Below is a small trained network, with its code and all its weights. Each question gives an input and a target symbol and asks what happens when units are switched off, that is, made to give their printed mean instead of their output.

import numpy as np


def w(rows, s, z=0):
    codes = np.array(rows[::2]) - 128.0
    scale = np.full(codes.shape[1], s)
    scale[-1] = z or s
    return codes * scale


def f(y):
    return np.maximum(y, 0)


def softmax(a):
    e = np.exp(a - a.max(-1, keepdims=True))
    return e / e.sum(-1, keepdims=True)


def log_softmax(a):
    a = a - a.max(-1, keepdims=True)
    return a - np.log(np.exp(a).sum(-1, keepdims=True))


def net(x, mask):
    ids = ['αγδζηθλμξπστφψω'.index(c) for c in x.split()]
    T = len(ids)
    res = E[ids] + P[:T]
    r = res
    for j in range(2):
        rows = slice(2 * j, 2 * j + 2)
        q, k, v = (r @ M[0][rows].T for M in (Q, K, V))
        z = softmax(np.where(np.tri(T) > 0, q @ k.T / 2**0.5, -1e9)) @ v
        o = O[0][rows]
        res = res + np.where(mask[j], z, o[:, -1]) @ o[:, :-1]
    y = f(res @ A[0][:, :-1].T + A[0][:, -1])
    res = res + np.where(mask[2:18], y, B[0][:, -1]) @ B[0][:, :-1]
    return log_softmax(res[-1] @ U[:, :-1].T + U[:, -1])


Q, K, V, O, A, B = {}, {}, {}, {}, {}, {}
E = w([
[144,177,124,135],'α',
[139,189,123,134],'γ',
[141,188,112,142],'δ',
[145,176,121,139],'ζ',
[165,96,201,199],'η',
[116,158,85,171],'θ',
[150,181,116,133],'λ',
[71,34,188,85],'μ',
[145,182,117,135],'ξ',
[137,184,97,180],'π',
[144,179,123,137],'σ',
[118,141,74,183],'τ',
[161,44,90,85],'φ',
[250,119,130,45],'ψ',
[225,119,193,139],'ω',
],0.02)
P = w([
[51,223,80,92],'0',
[97,182,83,125],'1',
[138,150,85,159],'2',
[170,119,89,181],'3',
[191,78,95,199],'4',
[228,52,85,229],'5',
[254,68,88,244],'6',
],0.0084)
Q[0] = w([
[200,152,88,144],'H0',
[99,101,131,8],'H0',
[163,158,41,99],'H1',
[3,107,168,36],'H1',
],0.014)
K[0] = w([
[196,59,109,101],'H0',
[94,210,58,103],'H0',
[165,65,98,45],'H1',
[59,249,69,113],'H1',
],0.012)
V[0] = w([
[169,124,241,185],'H0',
[249,175,110,142],'H0',
[119,243,139,200],'H1',
[254,99,178,67],'H1',
],0.008)
O[0] = w([
[176,221,254,103,135],'H0',
[45,201,88,104,235],'H0',
[85,113,186,168,68],'H1',
[37,116,75,89,254],'H1',
],0.0099,0.0047)
A[0] = w([
[67,135,159,129,60],'N0',
[142,80,77,129,10],'N1',
[147,150,113,76,69],'N2',
[88,75,144,106,213],'N3',
[119,110,69,54,66],'N4',
[218,129,158,11,190],'N5',
[129,148,142,86,254],'N6',
[57,145,148,93,117],'N7',
[135,191,115,172,81],'N8',
[51,93,147,103,34],'N9',
[151,189,97,161,87],'N10',
[160,169,141,116,186],'N11',
[127,172,151,152,84],'N12',
[191,150,152,202,150],'N13',
[109,139,179,84,74],'N14',
[94,160,212,111,192],'N15',
],0.012,0.0066)
B[0] = w([
[163,82,82,133,152],'N0',
[169,193,221,59,179],'N1',
[114,128,168,198,169],'N2',
[169,167,66,154,182],'N3',
[147,174,244,181,255],'N4',
[50,133,102,192,221],'N5',
[114,52,36,125,219],'N6',
[106,80,62,155,199],'N7',
[150,95,212,87,211],'N8',
[224,106,215,122,155],'N9',
[145,95,222,117,221],'N10',
[189,14,112,75,200],'N11',
[131,135,214,96,175],'N12',
[2,64,145,120,226],'N13',
[125,163,134,172,148],'N14',
[124,120,51,46,216],'N15',
],0.0065,0.009)
U = w([
[140,110,122,140,77],'α',
[144,108,126,146,80],'γ',
[148,122,135,155,88],'δ',
[161,111,126,147,169],'ζ',
[147,90,176,81,93],'η',
[117,97,137,191,57],'θ',
[145,116,116,154,89],'λ',
[197,13,62,179,93],'μ',
[144,121,123,144,86],'ξ',
[122,138,210,199,70],'π',
[137,104,113,151,254],'σ',
[124,97,111,214,66],'τ',
[254,187,105,157,176],'φ',
[83,150,60,200,91],'ψ',
[144,83,41,68,75],'ω',
],0.0077,0.012)

Each question gives the input, a string of symbols that net reads in full, and the target symbol t.
The units are the heads (2 rows each of Q, K, V and O) and the neurons (one row each of A and B). Each row of codes is followed by its name. A weight is (code - 128) times the scale printed after its matrix; where a second scale follows, it is the last column's (O, A, B and U).
mask holds one flag per unit, heads first, then neurons. A switched-off unit (its flag False) gives its mean, the last column of its rows in O or B, instead of its output. The means were averaged over made-up inputs and are rounded, as every weight is.
A unit's drop is (log p(t) with every unit on - log p(t) with that unit switched off) / (log p(t) with every unit on - log p(t) with every unit switched off).
The circuit of an input: a set's keep is (log p(t) with only the set's units on - log p(t) with every unit switched off) / (log p(t) with every unit on - log p(t) with every unit switched off). Starting from the 12 units with the biggest drops (on a tie, the unit counted first), units are removed one at a time, each time the one whose removal leaves the highest keep (on an exact tie, the one counted first), for as long as the keep stays at least 0.8.
circuit, biggest first: the units of the circuit, biggest drop first
unit that matters most: the unit with the biggest drop
top k neurons: the k neurons with the biggest drops, biggest first
heads that matter: for each layer, one digit per head in row order, 1 if its drop is at least 0.15 and else 0, layers parted by /
drop when u is switched off: that unit's drop, to one decimal
input μ δ α δ, target μ: circuit, biggest first	(H0)
input π λ σ π μ θ π, target μ: circuit, biggest first	(H0 N4)
input φ ζ α, target φ: circuit, biggest first	(H1 N13)
input τ ψ ψ θ μ δ λ, target μ: circuit, biggest first	(H0 N11 N4)
input σ μ μ μ τ ξ, target μ: circuit, biggest first	(H0 N4)
input φ α φ φ ζ μ ξ, target μ: circuit, biggest first	(H0 N11 N4)
input δ π γ μ λ ζ σ, target μ: top 2 neurons	(N11 N4)
input π π π θ μ π α, target μ: top 2 neurons	(N11 N4)
input μ ζ τ τ, target μ: heads that matter	11
input δ ζ δ ζ γ μ ζ, target μ: heads that matter	11
input α θ ψ λ γ φ θ, target φ: heads that matter	01
input φ ζ τ φ, target φ: top 2 neurons	(N1 N4)
input δ τ φ θ σ η λ, target η: heads that matter	10
input ξ ψ δ, target ψ: circuit, biggest first	(H0)
input δ τ φ ω δ φ π, target φ: top 2 neurons	(N13 N5)
input μ ξ η π, target η: heads that matter	10
input π τ θ γ π ω, target ω: heads that matter	11
input α ψ τ π, target ψ: top 2 neurons	(N7 N11)
input π ξ η δ ζ ξ ζ, target η: heads that matter	10
input ω μ λ ψ, target ψ: unit that matters most	H1
input θ μ ξ γ μ, target μ: top 2 neurons	(N4 N3)
input δ ω π σ, target ω: drop when H1 is switched off	0.4
input τ ξ α ω ζ, target ω: drop when H1 is switched off	0.5
